Below is a small trained network, with its code and all its weights. Each question gives an input and a target symbol and asks what happens when units are switched off, that is, made to give their printed mean instead of their output.

import numpy as np


def w(rows, s, z=0):
    codes = np.array(rows[::2]) - 128.0
    scale = np.full(codes.shape[1], s)
    scale[-1] = z or s
    return codes * scale


def norm(h):
    return h / np.sqrt((h * h).mean(-1, keepdims=True) + 1e-5)


def f(y):
    return np.maximum(y, 0)


def softmax(a):
    e = np.exp(a - a.max(-1, keepdims=True))
    return e / e.sum(-1, keepdims=True)


def log_softmax(a):
    a = a - a.max(-1, keepdims=True)
    return a - np.log(np.exp(a).sum(-1, keepdims=True))


def net(x, mask):
    ids = ['ΔΘΛΣΨαγεζημξτφω'.index(c) for c in x.split()]
    T = len(ids)
    res = E[ids] + P[:T]
    r = norm(res)
    for j in range(3):
        rows = slice(2 * j, 2 * j + 2)
        q, k, v = (r @ M[0][rows].T for M in (Q, K, V))
        z = softmax(np.where(np.tri(T) > 0, q @ k.T / 2**0.5, -1e9)) @ v
        o = O[0][rows]
        res = res + np.where(mask[j], z, o[:, -1]) @ o[:, :-1]
    y = f(norm(res) @ A[0][:, :-1].T + A[0][:, -1])
    res = res + np.where(mask[3:11], y, B[0][:, -1]) @ B[0][:, :-1]
    return log_softmax(norm(res)[-1] @ U[:, :-1].T + U[:, -1])


Q, K, V, O, A, B = {}, {}, {}, {}, {}, {}
E = w([
[122,154,131,159,139,97,108,99,127,115],'Δ',
[96,121,107,135,134,118,134,140,195,111],'Θ',
[131,120,110,134,113,132,153,102,181,121],'Λ',
[125,137,120,167,111,100,121,130,124,118],'Σ',
[136,163,117,151,135,91,121,120,120,105],'Ψ',
[111,149,96,159,11,123,159,121,96,111],'α',
[169,103,150,131,89,144,124,100,151,106],'γ',
[161,158,128,84,111,105,97,124,158,158],'ε',
[71,156,125,112,142,137,108,176,80,151],'ζ',
[153,108,101,122,83,159,105,167,170,120],'η',
[130,137,168,151,149,130,188,166,126,127],'μ',
[107,115,160,158,138,155,99,112,128,183],'ξ',
[144,115,56,146,166,129,96,109,118,118],'τ',
[123,123,152,157,137,126,83,190,103,89],'φ',
[139,111,122,110,118,154,127,142,169,73],'ω',
],0.011)
P = w([
[146,55,116,153,48,3,129,133,142,184],'0',
[138,91,103,156,64,58,107,133,130,161],'1',
[137,109,114,145,87,105,104,139,143,147],'2',
[125,150,127,131,94,157,107,130,129,123],'3',
[114,177,130,126,111,182,105,128,133,109],'4',
[104,197,124,122,113,219,95,130,132,103],'5',
],0.0043)
Q[0] = w([
[145,93,119,99,77,160,124,158,254,96],'H1',
[97,200,103,175,88,156,16,107,140,128],'H1',
[98,170,176,195,193,80,146,136,2,157],'H2',
[150,188,51,169,72,112,79,123,133,64],'H2',
[112,115,137,127,150,72,101,126,27,142],'H3',
[96,170,49,250,93,119,66,129,100,65],'H3',
],0.0077)
K[0] = w([
[185,228,90,129,180,53,59,79,169,99],'H1',
[130,157,107,112,164,244,53,119,118,117],'H1',
[100,49,196,154,75,183,236,247,112,161],'H2',
[151,220,161,63,116,192,61,187,140,105],'H2',
[99,45,177,180,84,143,183,181,84,125],'H3',
[136,114,103,151,186,254,145,157,105,58],'H3',
],0.007)
V[0] = w([
[169,180,164,120,99,63,233,131,148,65],'H1',
[176,166,3,94,163,97,173,218,89,105],'H1',
[153,116,194,115,175,38,75,126,126,148],'H2',
[60,115,137,182,182,76,135,74,134,32],'H2',
[103,169,173,154,120,96,157,155,138,205],'H3',
[102,170,72,103,108,125,122,33,118,158],'H3',
],0.0051)
O[0] = w([
[155,236,161,81,119,222,150,63,133,79,115],'H1',
[171,196,2,111,209,121,75,103,88,76,151],'H1',
[84,114,159,90,166,204,72,130,152,67,186],'H2',
[116,53,112,171,142,185,165,121,85,30,2],'H2',
[82,176,137,177,181,210,166,179,105,208,147],'H3',
[66,89,122,101,125,178,70,46,94,169,166],'H3',
],0.0054,0.0042)
A[0] = w([
[87,96,87,88,77,156,145,200,166,131,15],'N1',
[146,97,149,149,113,161,108,85,122,107,74],'N2',
[143,142,144,2,173,197,84,116,138,219,186],'N3',
[163,157,142,131,168,99,226,148,127,192,11],'N4',
[172,147,134,134,126,50,106,165,135,164,53],'N5',
[81,144,91,102,87,71,156,137,55,168,44],'N6',
[125,65,86,73,98,94,85,105,119,92,122],'N7',
[147,119,203,123,95,108,162,161,113,151,116],'N8',
],0.0068,0.0011)
B[0] = w([
[94,159,164,73,150,103,197,103,40,157,157],'N1',
[135,66,35,69,146,140,132,158,134,166,139],'N2',
[11,243,177,83,110,42,56,161,209,58,255],'N3',
[204,78,50,150,191,157,153,124,232,191,151],'N4',
[115,35,133,21,120,198,196,143,118,101,188],'N5',
[139,194,184,131,185,201,126,135,24,121,171],'N6',
[133,145,198,187,242,59,117,42,74,202,172],'N7',
[207,190,111,164,182,145,2,120,128,88,156],'N8',
],0.0049,0.0074)
U = w([
[75,37,158,92,143,216,147,109,119,87,176],'Δ',
[46,101,131,143,145,75,245,125,129,108,113],'Θ',
[110,93,89,128,84,149,186,48,181,175,119],'Λ',
[68,115,60,227,97,143,106,159,147,91,101],'Σ',
[119,124,62,101,141,207,101,75,124,18,31],'Ψ',
[135,186,146,171,98,148,141,85,55,154,169],'α',
[219,95,183,148,71,154,64,102,150,114,69],'γ',
[75,172,155,87,110,94,82,137,186,118,185],'ε',
[58,126,106,94,213,167,129,206,56,167,3],'ζ',
[198,102,113,29,105,104,172,164,112,185,79],'η',
[195,161,72,181,175,155,148,167,187,195,127],'μ',
[102,61,195,181,134,129,132,165,144,200,150],'ξ',
[139,95,105,144,207,80,102,80,101,142,192],'τ',
[160,99,130,135,130,102,135,226,118,33,112],'φ',
[189,118,190,112,126,53,203,93,137,54,83],'ω',
],0.011,0.0044)

Each question gives the input, a string of symbols that net reads in full, and the target symbol t.
The units are the heads (2 rows each of Q, K, V and O) and the neurons (one row each of A and B). Each row of codes is followed by its name. A weight is (code - 128) times the scale printed after its matrix; where a second scale follows, it is the last column's (O, A, B and U).
mask holds one flag per unit, heads first, then neurons. A switched-off unit (its flag False) gives its mean, the last column of its rows in O or B, instead of its output. The means were averaged over made-up inputs and are rounded, as every weight is.
A unit's drop is (log p(t) with every unit on - log p(t) with that unit switched off) / (log p(t) with every unit on - log p(t) with every unit switched off).
The circuit of an input: a set's keep is (log p(t) with only the set's units on - log p(t) with every unit switched off) / (log p(t) with every unit on - log p(t) with every unit switched off). Starting from all 11 units, units are removed one at a time, each time the one whose removal leaves the highest keep (on an exact tie, the one counted first), for as long as the keep stays at least 0.8.
units of the circuit, in order: the units of the circuit, biggest drop first
most important unit: the unit with the biggest drop
top k neurons: the k neurons with the biggest drops, biggest first
input ζ φ ω, target ω: top 2 neurons : [N7, N3]
input α Σ γ, target γ: top 2 neurons : [N3, N5]
input ε ζ Ψ ζ Θ, target Ψ: most important unit : H2
input ζ η τ Ψ, target τ: units of the circuit, in order : [H1, N3]
input τ η ε Ψ, target η: top 2 neurons : [N3, N5]
input ξ ω ε Δ, target ω: units of the circuit, in order : [H3, N3]
input Δ ε φ ε τ Θ, target τ: units of the circuit, in order : [H1, H3, N7]
input Θ φ Δ, target φ: units of the circuit, in order : [H3, H2, N3]
input γ Ψ ω α μ Ψ, target μ: units of the circuit, in order : [H3, N3]
input η α μ μ γ Θ, target Θ: units of the circuit, in order : [H2, N1, N3]
input α ε Λ ε Δ γ, target Δ: units of the circuit, in order : [H2, H1]
input ε τ γ, target τ: units of the circuit, in order : [N7, H1]
input η ε Δ, target η: top 2 neurons : [N3, N5]
input Δ Σ Ψ, target Ψ: units of the circuit, in order : [H2, H1]
input ζ γ η, target η: units of the circuit, in order : [N3, H3, N1]
input ε Θ ε Θ Σ μ, target μ: units of the circuit, in order : [H2, N4]
input ε ε ε α Λ τ, target τ: most important unit : H1
input Θ ζ ε Σ, target ζ: top 2 neurons : [N3, N5]
input μ ε ζ α, target α: top 2 neurons : [N3, N6]
input Λ ζ γ, target γ: top 2 neurons : [N3, N8]
input ζ Ψ φ μ ω, target Ψ: top neuron : [N3]
input φ ε Σ, target φ: top 2 neurons : [N3, N5]
